Below are the code and all the weights of a small trained network. Each question names an input and a class and asks about switching units off, where a switched-off unit gives its printed mean instead of its output.

import numpy as np


def w(rows, s, z=0):
    codes = np.array(rows[::2]) - 128.0
    scale = np.full(codes.shape[1], s)
    scale[-1] = z or s
    return codes * scale


def norm(h):
    return h / np.sqrt((h * h).mean(-1, keepdims=True) + 1e-5)


def f(y):
    return np.maximum(y, 0)


def log_softmax(a):
    a = a - a.max(-1, keepdims=True)
    return a - np.log(np.exp(a).sum(-1, keepdims=True))


def net(x, mask):
    res = np.array(x, float).reshape(1, 3) / 4 @ E
    u = 0
    for l in range(2):
        y = f(norm(res) @ A[l][:, :-1].T + A[l][:, -1])
        res = res + np.where(mask[u : u + 12], y, B[l][:, -1]) @ B[l][:, :-1]
        u += 12
    return log_softmax(norm(res)[-1] @ U[:, :-1].T + U[:, -1])


A, B = {}, {}
E = w([
[58,84,129,149,141],'x0',
[145,51,58,120,178],'x1',
[89,171,3,239,21],'x2',
],0.00035)
A[0] = w([
[78,155,189,149,120,101],'L0N1',
[103,137,19,195,73,113],'L0N2',
[112,105,74,190,95,114],'L0N3',
[80,1,91,154,154,97],'L0N4',
[124,84,160,75,169,156],'L0N5',
[163,148,108,124,119,4],'L0N6',
[116,210,63,166,62,84],'L0N7',
[125,33,122,91,194,78],'L0N8',
[93,49,93,166,121,83],'L0N9',
[195,103,46,169,126,129],'L0N10',
[36,166,91,189,67,79],'L0N11',
[78,165,188,168,84,116],'L0N12',
],0.0019,0.0032)
B[0] = w([
[74,96,67,94,55,152],'L0N1',
[137,179,213,150,136,249],'L0N2',
[124,138,190,92,124,196],'L0N3',
[94,145,157,44,199,187],'L0N4',
[182,148,120,132,115,246],'L0N5',
[64,156,89,70,172,128],'L0N6',
[182,52,190,214,110,198],'L0N7',
[243,6,33,51,151,174],'L0N8',
[46,159,124,64,181,155],'L0N9',
[97,155,88,149,95,202],'L0N10',
[184,138,61,107,153,195],'L0N11',
[89,106,54,90,77,182],'L0N12',
],0.0025,0.0014)
A[1] = w([
[70,133,108,193,112,73],'L1N1',
[165,103,177,183,134,95],'L1N2',
[35,37,86,108,70,41],'L1N3',
[28,166,145,164,211,14],'L1N4',
[151,195,33,157,147,7],'L1N5',
[174,2,111,115,177,12],'L1N6',
[160,158,93,97,99,136],'L1N7',
[11,95,116,75,158,157],'L1N8',
[105,148,129,76,74,59],'L1N9',
[162,4,111,103,176,25],'L1N10',
[142,133,168,75,117,78],'L1N11',
[36,179,186,142,191,63],'L1N12',
],0.003,0.0015)
B[1] = w([
[172,124,143,87,161,174],'L1N1',
[186,166,128,154,49,202],'L1N2',
[62,51,175,41,28,177],'L1N3',
[43,227,17,195,189,193],'L1N4',
[82,52,166,208,142,143],'L1N5',
[174,42,4,87,140,245],'L1N6',
[101,108,165,110,166,225],'L1N7',
[191,113,149,171,75,252],'L1N8',
[47,136,142,99,142,173],'L1N9',
[193,51,10,83,151,249],'L1N10',
[118,167,97,122,171,207],'L1N11',
[74,124,27,171,148,216],'L1N12',
],0.0034,0.0011)
U = w([
[4,4,253,253,253,3],'0',
[253,253,253,3,253,74],'1',
[3,34,253,3,3,160],'2',
[253,253,253,253,3,253],'3',
[253,3,3,3,253,253],'4',
[3,252,253,3,253,75],'5',
[63,58,250,207,247,3],'6',
[3,253,3,253,253,172],'7',
],0.0036)

Each question gives the input, the list of numbers given to net, and the class t.
The units are the neurons (one row each of A and B). Each row of codes is followed by its name. A weight is (code - 128) times the scale printed after its matrix; where a second scale follows, it is the last column's (A, B and U).
mask holds one flag per neuron, layer by layer. A switched-off neuron (its flag False) gives its mean, the last column of its row in B, instead of its output. The means were averaged over made-up inputs and are rounded, as every weight is.
A unit's drop is (log p(t) with every unit on - log p(t) with that unit switched off) / (log p(t) with every unit on - log p(t) with every unit switched off).
most important unit: the unit with the biggest drop
k most important neurons: the k neurons with the biggest drops, biggest first
k most important neurons of layer l: the k neurons of layer l with the biggest drops, biggest first
drop of u: that unit's drop, to one decimal
input [2,-4,-5], class 1: most important unit => L0N8
input [2,-1,1], class 2: 4 most important neurons => L0N12, L0N1, L0N8, L1N4
input [2,-7,3], class 2: 2 most important neurons => L0N12, L0N1
input [5,-3,8], class 3: 2 most important neurons => L0N7, L0N2
input [-1,4,7], class 3: 2 most important neurons => L0N7, L0N2
input [-7,1,-1], class 0: 2 most important neurons of layer 0 => L0N7, L0N2
input [2,-8,-3], class 2: 3 most important neurons => L0N1, L0N12, L0N2
input [6,-7,4], class 2: 2 most important neurons of layer 0 => L0N12, L0N1
input [-7,-1,-7], class 1: 2 most important neurons of layer 0 => L0N8, L0N7
input [-3,5,7], class 3: 2 most important neurons of layer 0 => L0N2, L0N7
input [-4,-8,1], class 2: 2 most important neurons => L0N12, L0N2
input [5,-7,-5], class 2: 3 most important neurons => L0N1, L0N2, L0N12
input [-7,-4,0], class 5: 2 most important neurons => L0N2, L0N7
input [-4,-3,-3], class 1: most important neuron => L0N7
input [-6,-7,2], class 3: 2 most important neurons of layer 0 => L0N7, L0N4
input [0,-6,-6], class 5: 3 most important neurons => L0N7, L1N10, L1N6
input [4,5,7], class 7: drop of L0N2 => 0.4
input [1,-7,-6], class 5: drop of L1N10 => 0.2
input [3,-7,2], class 2: drop of L0N12 => 0.2
input [-8,5,3], class 3: most important unit => L0N2
